Below is a small trained network, with its code and all its weights. Each question gives an input and a target symbol and asks what happens when units are switched off, that is, made to give their printed mean instead of their output.

import numpy as np


def w(rows, s, z=0):
    codes = np.array(rows[::2]) - 128.0
    scale = np.full(codes.shape[1], s)
    scale[-1] = z or s
    return codes * scale


def f(y):
    return y / 2 * (1 + np.tanh(0.7978845608 * (y + 0.044715 * y**3)))


def softmax(a):
    e = np.exp(a - a.max(-1, keepdims=True))
    return e / e.sum(-1, keepdims=True)


def log_softmax(a):
    a = a - a.max(-1, keepdims=True)
    return a - np.log(np.exp(a).sum(-1, keepdims=True))


def net(x, mask):
    ids = ['βγεζθφ'.index(c) for c in x.split()]
    T = len(ids)
    res = E[ids] + P[:T]
    u = 0
    for l in range(2):
        r = res
        for j in range(2):
            rows = slice(2 * j, 2 * j + 2)
            q, k, v = (r @ M[l][rows].T for M in (Q, K, V))
            z = softmax(np.where(np.tri(T) > 0, q @ k.T / 2**0.5, -1e9)) @ v
            o = O[l][rows]
            res = res + np.where(mask[u + j], z, o[:, -1]) @ o[:, :-1]
        u += 2
        y = f(res @ A[l][:, :-1].T + A[l][:, -1])
        res = res + np.where(mask[u : u + 12], y, B[l][:, -1]) @ B[l][:, :-1]
        u += 12
    return log_softmax(res[-1] @ U[:, :-1].T + U[:, -1])


Q, K, V, O, A, B = {}, {}, {}, {}, {}, {}
E = w([
[104,116,202,1,207,121,79,69],'β',
[176,154,115,78,194,117,87,150],'γ',
[163,125,104,67,122,144,131,131],'ε',
[44,202,148,40,165,129,112,204],'ζ',
[176,166,116,155,137,49,112,165],'θ',
[79,176,122,103,157,183,27,127],'φ',
],0.021)
P = w([
[205,97,205,175,56,147,116,90],'0',
[141,14,132,138,143,175,135,169],'1',
[130,117,130,88,104,131,89,104],'2',
[127,74,119,125,173,185,169,148],'3',
[130,116,128,110,157,154,150,100],'4',
[120,92,124,129,192,157,178,115],'5',
[121,135,132,115,171,147,162,90],'6',
[126,192,162,103,124,115,126,49],'7',
[107,78,130,150,238,139,207,122],'8',
[101,75,134,152,255,126,210,125],'9',
],0.0094)
Q[0] = w([
[180,143,60,183,128,90,54,184],'0.h1',
[131,192,56,99,111,86,184,215],'0.h1',
[63,145,249,96,165,115,138,136],'0.h2',
[144,76,152,32,87,82,199,125],'0.h2',
],0.013)
K[0] = w([
[188,191,137,152,184,68,111,205],'0.h1',
[252,127,80,129,205,33,116,131],'0.h1',
[146,94,64,147,151,137,106,56],'0.h2',
[86,98,153,64,83,125,209,90],'0.h2',
],0.011)
V[0] = w([
[70,186,179,205,254,65,57,163],'0.h1',
[164,101,59,172,183,175,22,42],'0.h1',
[33,97,181,61,41,100,214,177],'0.h2',
[184,166,93,128,204,28,152,133],'0.h2',
],0.0059)
O[0] = w([
[96,96,217,110,170,155,64,154,253],'0.h1',
[137,76,98,167,130,2,152,42,165],'0.h1',
[123,136,238,131,176,150,99,159,61],'0.h2',
[179,174,54,132,81,146,156,122,163],'0.h2',
],0.007,0.004)
A[0] = w([
[213,152,91,65,93,122,165,98,93],'0.n1',
[76,104,152,99,118,167,100,145,48],'0.n2',
[109,70,38,166,150,81,83,119,149],'0.n3',
[82,149,49,153,85,111,112,188,112],'0.n4',
[129,203,117,70,78,85,80,62,96],'0.n5',
[164,109,106,84,137,164,99,135,240],'0.n6',
[139,99,179,113,129,91,186,136,3],'0.n7',
[198,141,91,121,121,80,113,171,214],'0.n8',
[53,177,175,185,168,97,49,54,110],'0.n9',
[100,100,148,125,108,1,144,128,40],'0.n10',
[186,128,163,111,104,124,102,153,61],'0.n11',
[154,123,149,128,8,121,141,139,32],'0.n12',
],0.0095,0.002)
B[0] = w([
[163,97,51,15,199,93,162,163,175],'0.n1',
[107,111,95,201,90,84,165,91,254],'0.n2',
[175,204,62,93,157,154,178,149,147],'0.n3',
[103,97,254,122,102,147,147,33,167],'0.n4',
[86,30,132,167,216,114,137,188,215],'0.n5',
[191,99,194,109,154,149,124,131,247],'0.n6',
[145,130,84,152,165,170,128,118,121],'0.n7',
[140,230,203,233,193,124,158,184,199],'0.n8',
[206,211,60,109,97,174,183,86,234],'0.n9',
[101,146,180,100,97,195,71,163,140],'0.n10',
[129,140,99,130,45,118,43,112,148],'0.n11',
[106,56,111,159,109,130,225,41,122],'0.n12',
],0.0078,0.0053)
Q[1] = w([
[121,119,93,156,123,113,160,161],'1.h1',
[116,139,76,112,155,118,165,110],'1.h1',
[126,121,68,133,108,171,102,179],'1.h2',
[68,28,56,227,5,91,155,73],'1.h2',
],0.019)
K[1] = w([
[110,180,107,126,75,60,124,134],'1.h1',
[93,174,114,71,108,116,140,139],'1.h1',
[95,201,155,63,82,143,159,204],'1.h2',
[229,92,152,124,42,32,152,250],'1.h2',
],0.015)
V[1] = w([
[215,180,75,86,196,180,161,109],'1.h1',
[127,65,86,34,101,164,82,180],'1.h1',
[149,161,212,5,129,66,153,132],'1.h2',
[129,77,90,170,174,122,159,244],'1.h2',
],0.011)
O[1] = w([
[181,44,92,211,170,70,41,246,254],'1.h1',
[97,82,177,53,110,138,90,35,182],'1.h1',
[227,124,255,85,49,20,184,85,245],'1.h2',
[180,123,217,233,137,220,239,9,31],'1.h2',
],0.0065,0.0088)
A[1] = w([
[82,132,145,70,140,62,51,185,185],'1.n1',
[105,128,123,160,68,201,96,123,59],'1.n2',
[16,59,225,199,55,152,122,218,40],'1.n3',
[170,222,168,203,169,99,84,92,48],'1.n4',
[62,128,130,45,158,184,164,52,49],'1.n5',
[88,223,93,139,62,91,123,193,76],'1.n6',
[142,2,165,181,64,157,8,156,2],'1.n7',
[57,103,111,126,220,57,79,114,116],'1.n8',
[41,89,114,209,145,167,43,82,152],'1.n9',
[100,247,136,139,174,64,156,189,154],'1.n10',
[36,140,189,158,163,120,232,87,70],'1.n11',
[122,87,88,231,104,114,95,115,24],'1.n12',
],0.0083,0.0024)
B[1] = w([
[111,140,167,205,136,162,117,131,253],'1.n1',
[101,123,154,145,180,143,155,125,129],'1.n2',
[133,149,163,184,142,149,77,93,140],'1.n3',
[154,220,114,137,129,130,84,96,152],'1.n4',
[156,103,8,116,145,135,172,159,159],'1.n5',
[197,83,140,108,183,134,132,146,161],'1.n6',
[41,113,106,98,82,154,179,117,170],'1.n7',
[185,157,120,97,98,162,153,122,201],'1.n8',
[155,123,183,136,104,107,126,138,154],'1.n9',
[73,62,113,73,67,137,160,85,193],'1.n10',
[44,91,132,118,151,60,85,83,150],'1.n11',
[78,120,118,79,160,170,134,105,141],'1.n12',
],0.012,0.025)
U = w([
[116,122,228,132,47,193,60,159,252],'β',
[196,153,156,57,214,130,8,144,194],'γ',
[170,121,130,2,102,152,151,125,103],'ε',
[78,130,153,111,167,135,59,97,15],'ζ',
[133,201,131,151,39,176,142,75,87],'θ',
[119,135,122,90,139,220,80,147,129],'φ',
],0.0064,0.0022)

Each question gives the input, a string of symbols that net reads in full, and the target symbol t.
The units are the heads (2 rows each of Q, K, V and O) and the neurons (one row each of A and B). Each row of codes is followed by its name. A weight is (code - 128) times the scale printed after its matrix; where a second scale follows, it is the last column's (O, A, B and U).
mask holds one flag per unit, layer by layer, with each layer's heads first. A switched-off unit (its flag False) gives its mean, the last column of its rows in O or B, instead of its output. The means were averaged over made-up inputs and are rounded, as every weight is.
A unit's drop is (log p(t) with every unit on - log p(t) with that unit switched off) / (log p(t) with every unit on - log p(t) with every unit switched off).
The circuit of an input: a set's keep is (log p(t) with only the set's units on - log p(t) with every unit switched off) / (log p(t) with every unit on - log p(t) with every unit switched off). Starting from the 12 units with the biggest drops (on a tie, the unit counted first), units are removed one at a time, each time the one whose removal leaves the highest keep (on an exact tie, the one counted first), for as long as the keep stays at least 0.8.
circuit, biggest first: the units of the circuit, biggest drop first
most important unit: the unit with the biggest drop
k most important neurons: the k neurons with the biggest drops, biggest first
k most important neurons of layer l: the k neurons of layer l with the biggest drops, biggest first
input ζ γ ε, target β: circuit, biggest first => [0.h2; 1.n5]
input θ ζ β, target β: circuit, biggest first => [1.h2; 1.n1]
input ζ ζ γ ε φ ζ ζ γ, target φ: 2 most important neurons => [0.n2; 0.n5]
input ε ε γ ζ β, target β: circuit, biggest first => [1.n1; 1.h2]
input ζ β ζ ζ φ ε θ ζ γ γ, target φ: 2 most important neurons => [0.n2; 1.n10]
input γ γ γ ε θ, target θ: 3 most important neurons of layer 0 => [0.n8; 0.n9; 0.n4]
input ζ ζ ζ ζ ζ φ φ ζ, target φ: most important unit => 1.h2
input ε β ε φ, target φ: 2 most important neurons => [0.n3; 0.n9]
input ζ γ φ ε ζ γ ζ γ β γ, target ε: 3 most important neurons => [1.n10; 0.n3; 0.n4]
input β ζ ζ γ γ, target β: circuit, biggest first => [1.n1; 1.h2; 0.n9]
input γ ζ ζ, target ζ: 2 most important neurons => [0.n5; 1.n11]
input ζ ζ β β γ ε ζ ζ γ θ, target β: circuit, biggest first => [1.n1; 1.h2; 0.n10; 0.n9]
input φ γ β ζ γ γ γ, target ε: circuit, biggest first => [0.h2; 0.n1; 1.h1; 1.n4]
input β φ φ, target φ: 2 most important neurons of layer 0 => [0.n9; 0.n3]
input ζ ζ ζ, target ε: 2 most important neurons of layer 1 => [1.n5; 1.n1]
input ζ ζ γ θ θ φ ε ε, target φ: circuit, biggest first => [1.h2]
input θ ζ φ ζ, target φ: 2 most important neurons => [1.n5; 0.n2]
input γ ε φ θ γ ζ ζ θ ζ φ, target γ: circuit, biggest first => [1.n7; 1.n10]
input γ φ ζ γ ε γ γ θ φ φ, target ε: circuit, biggest first => [0.n9; 1.n1]
input φ ζ ζ β ζ ε θ ζ ζ φ, target γ: 4 most important neurons => [0.n9; 1.n7; 0.n2; 1.n10]
input ζ ζ θ γ γ γ β ε ζ ε, target γ: 4 most important neurons => [1.n7; 1.n10; 0.n5; 0.n4]
input γ ζ ζ ζ β ζ ε, target β: circuit, biggest first => [0.h2; 1.n1; 0.n9; 1.h2]
input θ ζ θ, target γ: 4 most important neurons of layer 1 => [1.n6; 1.n4; 1.n7; 1.n1]
input γ γ θ, target θ: 2 most important neurons of layer 1 => [1.n4; 1.n10]
input ζ ε γ γ ζ φ ζ φ ε, target γ: 2 most important neurons of layer 0 => [0.n9; 0.n5]
input ζ θ φ ε ζ ζ ζ φ γ θ, target φ: 2 most important neurons => [1.n10; 0.n9]
